Below is a small trained network, with its code and all its weights. Each question gives an input and a target symbol and asks what happens when units are switched off, that is, made to give their printed mean instead of their output.

import numpy as np


def w(rows, s, z=0):
    codes = np.array(rows[::2]) - 128.0
    scale = np.full(codes.shape[1], s)
    scale[-1] = z or s
    return codes * scale


def f(y):
    return y / 2 * (1 + np.tanh(0.7978845608 * (y + 0.044715 * y**3)))


def softmax(a):
    e = np.exp(a - a.max(-1, keepdims=True))
    return e / e.sum(-1, keepdims=True)


def log_softmax(a):
    a = a - a.max(-1, keepdims=True)
    return a - np.log(np.exp(a).sum(-1, keepdims=True))


def net(x, mask):
    ids = ['αβγδεζηθλμξπστφψ'.index(c) for c in x.split()]
    T = len(ids)
    res = E[ids] + P[:T]
    u = 0
    for l in range(2):
        q, k, v = (res @ M[l].T for M in (Q, K, V))
        z = softmax(np.where(np.tri(T) > 0, q @ k.T / 2**0.5, -1e9)) @ v
        res = res + np.where(mask[u], z, O[l][:, -1]) @ O[l][:, :-1]
        u += 1
        y = f(res @ A[l][:, :-1].T + A[l][:, -1])
        res = res + np.where(mask[u : u + 8], y, B[l][:, -1]) @ B[l][:, :-1]
        u += 8
    return log_softmax(res[-1] @ U[:, :-1].T + U[:, -1])


Q, K, V, O, A, B = {}, {}, {}, {}, {}, {}
E = w([
[196,226,125,57,144,186],'α',
[104,211,56,125,138,132],'β',
[78,131,163,138,78,109],'γ',
[39,119,174,105,229,146],'δ',
[37,173,142,82,117,180],'ε',
[97,115,98,148,162,82],'ζ',
[95,92,151,24,124,169],'η',
[105,113,198,42,112,9],'θ',
[74,171,199,188,149,49],'λ',
[80,195,89,176,77,133],'μ',
[114,117,100,165,164,93],'ξ',
[112,133,64,139,72,146],'π',
[113,114,100,168,163,97],'σ',
[139,59,119,139,92,130],'τ',
[152,95,119,105,75,127],'φ',
[118,130,86,190,168,95],'ψ',
],0.015)
P = w([
[78,213,253,174,85,54],'0',
[61,143,183,200,103,136],'1',
[65,126,174,176,104,140],'2',
[53,96,125,124,98,149],'3',
[65,83,111,122,115,163],'4',
[72,91,86,67,109,125],'5',
[73,74,71,66,110,139],'6',
],0.0053)
Q[0] = w([
[148,178,252,167,197,63],'L0H1',
[179,178,188,188,68,56],'L0H1',
],0.017)
K[0] = w([
[133,208,253,62,160,6],'L0H1',
[154,151,152,165,45,20],'L0H1',
],0.013)
V[0] = w([
[254,221,105,171,114,94],'L0H1',
[114,195,61,156,171,17],'L0H1',
],0.0076)
O[0] = w([
[219,61,67,239,165,132,3],'L0H1',
[120,117,183,246,236,254,120],'L0H1',
],0.0047,0.0055)
A[0] = w([
[118,79,53,148,143,163,65],'L0N1',
[180,45,119,173,176,78,183],'L0N2',
[114,78,130,196,16,120,251],'L0N3',
[76,99,145,150,198,133,108],'L0N4',
[97,71,169,185,108,7,146],'L0N5',
[77,128,208,166,118,109,86],'L0N6',
[171,162,169,110,105,121,73],'L0N7',
[133,87,204,131,57,136,146],'L0N8',
],0.013,0.0026)
B[0] = w([
[163,133,177,98,126,70,132],'L0N1',
[151,72,59,65,190,127,134],'L0N2',
[148,181,114,77,64,61,254],'L0N3',
[65,110,117,126,157,53,185],'L0N4',
[253,148,156,117,163,76,232],'L0N5',
[117,152,155,150,107,46,231],'L0N6',
[178,122,145,139,201,176,126],'L0N7',
[136,39,151,101,135,103,209],'L0N8',
],0.015,0.007)
Q[1] = w([
[30,148,2,56,85,84],'L1H1',
[135,211,88,76,185,201],'L1H1',
],0.0095)
K[1] = w([
[57,14,79,201,1,130],'L1H1',
[157,125,56,183,223,203],'L1H1',
],0.0082)
V[1] = w([
[133,111,2,98,167,120],'L1H1',
[143,129,95,86,140,87],'L1H1',
],0.013)
O[1] = w([
[173,107,192,253,135,59,20],'L1H1',
[151,171,105,211,207,188,253],'L1H1',
],0.0069,0.016)
A[1] = w([
[165,189,98,112,22,209,74],'L1N1',
[136,105,125,46,232,103,102],'L1N2',
[176,68,136,73,87,236,202],'L1N3',
[184,126,107,148,233,157,107],'L1N4',
[130,206,129,65,175,134,254],'L1N5',
[225,77,80,80,166,124,105],'L1N6',
[116,151,121,252,143,179,113],'L1N7',
[226,58,123,180,87,132,186],'L1N8',
],0.011,0.0032)
B[1] = w([
[97,127,152,128,248,84,175],'L1N1',
[98,72,164,197,149,99,222],'L1N2',
[196,105,91,143,87,139,150],'L1N3',
[154,168,173,88,144,193,163],'L1N4',
[158,123,118,157,67,176,250],'L1N5',
[76,149,107,46,133,96,195],'L1N6',
[171,73,36,171,134,134,136],'L1N7',
[108,63,69,138,175,162,146],'L1N8',
],0.016,0.021)
U = w([
[179,185,139,132,134,162,219],'α',
[120,168,2,236,89,123,210],'β',
[189,205,151,122,14,65,255],'γ',
[147,66,120,159,76,127,161],'δ',
[29,173,122,94,75,189,176],'ε',
[112,129,119,158,139,129,64],'ζ',
[103,119,124,147,148,132,24],'η',
[131,90,197,118,140,97,20],'θ',
[182,135,158,205,126,68,80],'λ',
[120,94,94,163,162,131,21],'μ',
[138,115,119,164,164,110,48],'ξ',
[91,247,116,156,174,58,61],'π',
[141,119,123,166,162,106,33],'σ',
[122,162,146,125,131,119,238],'τ',
[128,102,70,64,152,100,183],'φ',
[50,105,119,179,126,100,49],'ψ',
],0.0084,0.0035)

Each question gives the input, a string of symbols that net reads in full, and the target symbol t.
The units are the heads (2 rows each of Q, K, V and O) and the neurons (one row each of A and B). Each row of codes is followed by its name. A weight is (code - 128) times the scale printed after its matrix; where a second scale follows, it is the last column's (O, A, B and U).
mask holds one flag per unit, layer by layer, with each layer's heads first. A switched-off unit (its flag False) gives its mean, the last column of its rows in O or B, instead of its output. The means were averaged over made-up inputs and are rounded, as every weight is.
A unit's drop is (log p(t) with every unit on - log p(t) with that unit switched off) / (log p(t) with every unit on - log p(t) with every unit switched off).
The circuit of an input: a set's keep is (log p(t) with only the set's units on - log p(t) with every unit switched off) / (log p(t) with every unit on - log p(t) with every unit switched off). Starting from the 12 units with the biggest drops (on a tie, the unit counted first), units are removed one at a time, each time the one whose removal leaves the highest keep (on an exact tie, the one counted first), for as long as the keep stays at least 0.8.
circuit, biggest first: the units of the circuit, biggest drop first
k most important neurons: the k neurons with the biggest drops, biggest first
k most important neurons of layer l: the k neurons of layer l with the biggest drops, biggest first
input δ γ λ θ τ φ μ, target π: 2 most important neurons -> L1N1; L0N4
input μ θ α, target α: circuit, biggest first -> L0N7; L1N4
input τ φ θ, target θ: circuit, biggest first -> L1N2; L0N5; L0N8; L1N6
input δ μ ψ, target β: circuit, biggest first -> L0N8; L1N1
input μ ζ ψ, target ψ: 3 most important neurons -> L1N2; L0N4; L0N2
input τ τ α γ τ τ σ, target α: 3 most important neurons -> L1N4; L0N3; L0N8
input γ λ ζ, target ε: circuit, biggest first -> L1H1; L0N6
input τ γ σ, target α: 2 most important neurons of layer 1 -> L1N4; L1N5
input φ τ ψ α μ θ, target θ: circuit, biggest first -> L1N2; L0N5; L0N3; L1N6
input γ π β α ψ, target θ: 2 most important neurons -> L0N2; L1N2
input τ β ξ, target α: circuit, biggest first -> L1N4; L1H1; L0N3; L0N5
input α ζ τ α φ, target φ: 2 most important neurons of layer 1 -> L1N2; L1N5
input β ψ σ, target θ: 2 most important neurons -> L0N4; L0N5
input φ τ α ξ, target α: 3 most important neurons -> L1N4; L0N8; L0N3
input τ η λ β, target β: 3 most important neurons -> L1N7; L0N8; L0N5
input ξ μ γ φ, target φ: most important neuron -> L1N1
input σ δ τ ξ, target β: 4 most important neurons -> L0N8; L1N1; L1N6; L0N2
input τ η τ φ ψ, target α: 2 most important neurons -> L1N4; L0N3
input τ δ γ ξ, target β: 2 most important neurons of layer 1 -> L1N6; L1N5
input β θ τ θ ψ, target α: 4 most important neurons -> L1N4; L0N3; L0N8; L0N1
input τ δ μ μ α, target α: 3 most important neurons of layer 1 -> L1N4; L1N2; L1N3
input ε α μ ε δ β, target β: 3 most important neurons of layer 1 -> L1N7; L1N6; L1N4
input γ τ π, target π: 2 most important neurons -> L1N1; L0N3
